Below are the code and all the weights of a small trained network. Each question names an input and a class and asks about switching units off, where a switched-off unit gives its printed mean instead of its output.

import numpy as np


def w(rows, s, z=0):
    codes = np.array(rows[::2]) - 128.0
    scale = np.full(codes.shape[1], s)
    scale[-1] = z or s
    return codes * scale


def f(y):
    return np.maximum(y, 0)


def log_softmax(a):
    a = a - a.max(-1, keepdims=True)
    return a - np.log(np.exp(a).sum(-1, keepdims=True))


def net(x, mask):
    res = np.array(x, float).reshape(1, 3) / 4 @ E
    y = f(res @ A[0][:, :-1].T + A[0][:, -1])
    res = res + np.where(mask, y, B[0][:, -1]) @ B[0][:, :-1]
    return log_softmax(res[-1] @ U[:, :-1].T + U[:, -1])


A, B = {}, {}
E = w([
[146,96,165,245,140,81,130],'x0',
[53,176,169,114,128,79,40],'x1',
[111,153,158,192,98,230,114],'x2',
],0.012)
A[0] = w([
[84,128,122,57,94,171,118,143],'n1',
[61,190,218,125,154,100,68,15],'n2',
[97,182,74,86,150,172,130,87],'n3',
[85,158,200,113,98,79,66,1],'n4',
[130,63,114,93,208,36,134,99],'n5',
[212,87,70,151,103,175,206,54],'n6',
[115,162,190,191,73,255,99,12],'n7',
[140,175,88,44,102,158,102,163],'n8',
[139,105,213,233,172,75,120,214],'n9',
],0.0087,0.0012)
B[0] = w([
[86,91,144,165,77,173,161,197],'n1',
[173,151,193,123,217,150,135,228],'n2',
[45,74,200,154,87,154,134,189],'n3',
[192,139,163,129,182,134,161,210],'n4',
[134,150,67,82,62,87,74,226],'n5',
[165,196,174,115,190,145,212,245],'n6',
[201,173,49,77,81,13,2,253],'n7',
[74,98,144,206,103,112,156,213],'n8',
[80,58,153,219,57,191,147,254],'n9',
],0.0087,0.0093)
U = w([
[74,41,165,171,72,176,127,124],'0',
[147,181,58,101,90,48,70,223],'1',
[158,185,188,127,253,163,146,3],'2',
],0.015,0.0022)

Each question gives the input, the list of numbers given to net, and the class t.
The units are the neurons (one row each of A and B). Each row of codes is followed by its name. A weight is (code - 128) times the scale printed after its matrix; where a second scale follows, it is the last column's (A, B and U).
mask holds one flag per neuron, in row order. A switched-off neuron (its flag False) gives its mean, the last column of its row in B, instead of its output. The means were averaged over made-up inputs and are rounded, as every weight is.
A unit's drop is (log p(t) with every unit on - log p(t) with that unit switched off) / (log p(t) with every unit on - log p(t) with every unit switched off).
The circuit of an input: a set's keep is (log p(t) with only the set's units on - log p(t) with every unit switched off) / (log p(t) with every unit on - log p(t) with every unit switched off). Starting from all 9 units, units are removed one at a time, each time the one whose removal leaves the highest keep (on an exact tie, the one counted first), for as long as the keep stays at least 0.8.
units of the circuit, in order: the units of the circuit, biggest drop first
k most important neurons: the k neurons with the biggest drops, biggest first
drop of u: that unit's drop, to one decimal
input [-4,5,0], class 2: units of the circuit, in order -> [n2]
input [0,2,-1], class 2: units of the circuit, in order -> [n7; n9]
input [4,7,0], class 2: 2 most important neurons -> [n2; n4]
input [-2,-3,-1], class 2: units of the circuit, in order -> [n9; n7]
input [8,-2,-7], class 0: 2 most important neurons -> [n9; n7]
input [4,-5,-4], class 2: 2 most important neurons -> [n7; n6]
input [5,5,-3], class 0: 2 most important neurons -> [n9; n6]
input [-8,8,-2], class 0: 3 most important neurons -> [n1; n8; n3]
input [1,-7,7], class 1: 2 most important neurons -> [n7; n2]
input [-3,7,-5], class 2: 2 most important neurons -> [n2; n7]
input [4,6,7], class 1: 2 most important neurons -> [n7; n6]
input [0,6,-3], class 2: 2 most important neurons -> [n7; n2]
input [-3,2,1], class 0: 2 most important neurons -> [n6; n7]
input [-3,1,-2], class 0: units of the circuit, in order -> [n7]
input [3,8,5], class 2: 2 most important neurons -> [n2; n4]
input [-5,4,8], class 1: drop of n7 -> 3.3
input [6,-6,8], class 1: drop of n7 -> 1.3
input [3,8,-7], class 2: drop of n4 -> 0.7
